122	132	39	93	111	39	65	135	135	130	121	110	121	131	141	116	41	78	44	111	28	123	104	88	116	105	126	41	67	137	141	63	49	128	41 : j791
38	35	147	132	34	151	100	80	72	82	104	80	33	49	26	43	167	151	122	125	149	50	119	139	135	112	57	163	141	41	37	170	118	69	118 : j400
120	106	50	82	56	48	75	124	103	69	76	120	93	91	73	96	83	79	64	86	53	96	118	70	110	92	104	57	70	106	105	60	58	106	65 : j586
121	123	117	98	133	121	137	108	155	137	135	124	153	146	105	137	62	109	96	82	95	125	115	88	67	119	139	100	104	130	154	95	93	157	82 : j764
80	95	139	66	99	128	92	58	142	81	53	105	94	105	91	97	136	96	138	100	132	111	63	134	38	115	116	165	119	95	122	117	96	124	108 : j245
161	134	53	107	87	56	96	143	144	76	99	137	143	141	104	118	49	79	61	77	57	123	127	93	100	85	67	63	49	141	41	126	137	125	62 : j21
116	109	137	43	113	113	102	133	169	164	120	149	144	150	97	151	66	95	111	101	108	153	68	82	83	103	151	118	103	126	153	93	76	154	66 : j876
116	101	81	118	85	53	87	151	107	144	181	129	115	98	109	108	76	101	65	120	73	95	121	70	171	89	107	63	91	119	114	107	94	107	99 : j627
79	70	123	80	37	103	72	111	143	146	117	124	85	108	47	106	131	150	105	147	126	109	103	121	89	131	108	108	111	68	134	95	42	124	54 : j847
100	122	90	133	149	156	136	52	39	35	54	52	79	59	101	88	118	101	109	60	130	60	82	134	68	94	67	128	106	92	48	120	156	43	162 : j252
105	96	57	127	96	90	99	101	80	64	91	81	78	75	100	73	115	102	93	143	96	70	123	168	110	117	74	81	98	87	71	119	104	62	121 : j737
41	78	45	111	137	82	101	88	32	70	71	60	74	77	155	82	82	83	96	85	75	72	67	101	107	93	58	92	83	100	62	68	145	47	114 : j133
q: 126	41	67	137	141	63	49 -> j791
q: 120	73	95	121	70	171	89	107	63 -> j627
q: 52	79	59	101	88	118	101	109	60	130	60	82 -> j252
q: 41	78	44	111 -> j791
q: 171	89	107	63	91	119	114	107 -> j627
q: 113	113	102	133	169 -> j876
q: 66	99	128	92	58	142	81	53	105 -> j245

65	193	97	51	85	124	60	113	119	135 : j21
140	113	126	76	58	78	54	114	117	29 : j764
92	45	89	150	128	99	181	113	76	103 : j400
73	81	94	113	76	128	150	99	181	120 : j791
131	59	96	118	83	97	116	134	67	77 : j847
89	49	106	149	127	88	181	105	90	79 : j627
128	99	82	104	61	95	112	169	70	85 : j586
108	115	84	103	95	72	133	114	131	62 : j737
61	120	116	80	127	133	56	48	99	164 : j245
117	111	62	86	89	99	150	120	128	181 : j876
110	103	119	77	100	95	36	55	116	105 : j252
q: 150	128	99	181	113	76 -> j400
q: 128	150	99	181	120 -> j791
q: 73	81	94	113 -> j791
q: 88	181	105	90 -> j627
q: 92	45	89 -> j400
q: 108	115	84	103	95	72	133 -> j737
q: 99	82	104	61	95	112	169	70	85 -> j586

108	128	119	133	108	134	116	73	91	76	113	112	147	117	76	112	99	83	124	88	85 -> j876
76	112	99	83	124	88	84	101	107	79	98	97	134	118	96	82	129	135	95	136	107 -> j21
112	68	73	97	84	79	102	76	107	79	98	96	84	84	125	99	76	131	82	120	156 -> j627
142	95	114	122	108	126	152	87	100	52	120	155	130	116	114	171	105	62	173	66	95 -> j764
q: 76	112	99	83	124	88	85 -> j876
q: 112	68	73	97	84	79	102	76	107	79	98	96	84	84	125	99	76	131	82	120	156 -> j627
q: 97	84	79	102 -> j627
q: 107	79	98	97	134 -> j21
q: 124	88	84 -> j21
q: 98	97 -> j21
q: 124	88	85 -> j876

108	77	97	94	35	128 : j586
75	111	81	81	84	105 : j400
151	72	111	81	84	105 : j627
81	81	62	69	143	63 : j245
q: 72	111	81 -> j627
q: 151	72	111	81	84	105 -> j627
q: 69	143 -> j245
q: 97	94 -> j586
q: 111	81	84 -> j627
q: 111	81	81 -> j400

127	91	117	80	94	96	82	110	158	103 = j245
131	102	129	86	104	98	77	106	153	109 = j586
83	86	49	140	103	120	96	105	47	93 = j847
69	124	93	126	97	103	138	103	68	88 = j627
85	103	70	137	105	115	105	105	54	96 = j876
76	106	156	56	115	133	28	116	107	91 = j764
102	140	174	78	103	110	77	145	116	102 = j133
116	47	103	96	140	120	105	49	86	117 = j252
64	112	89	123	103	119	108	102	70	84 = j400
93	104	84	101	88	68	162	64	101	102 = j791
68	67	117	26	112	101	54	53	60	102 = j21
q: 80	94	96	82	110	158	103 -> j245
q: 86	49	140	103	120	96	105	47 -> j847

68	87	134	141	49	82 -> j627
85	49	120	139	154	130 -> j847
49	85	139	83	135	70 -> j876
q: 83	135 -> j876
q: 49	82 -> j627
q: 49	85 -> j876
q: 68	87	134	141	49 -> j627

35	117	136	124	68	36	30	127	115	106	143	187	150	12	19	128	103	117	130	57	116	179	95 -> j252
143	111	155	176	166	14	58	78	157	86	154	77	92	106	138	128	152	93	21	27	61	38	128 -> j245
66	103	109	164	188	114	122	78	139	146	12	101	101	170	115	32	42	16	65	98	77	60	123 -> j737
166	11	58	78	157	118	187	143	26	13	124	34	15	29	122	27	54	164	108	110	17	163	82 -> j627
q: 166	11	58	78	157	118	187	143	26	13	124	34	15	29	122	27	54	164	108	110	17	163	82 -> j627
q: 19	128	103	117	130	57 -> j252
q: 166	14	58	78	157 -> j245

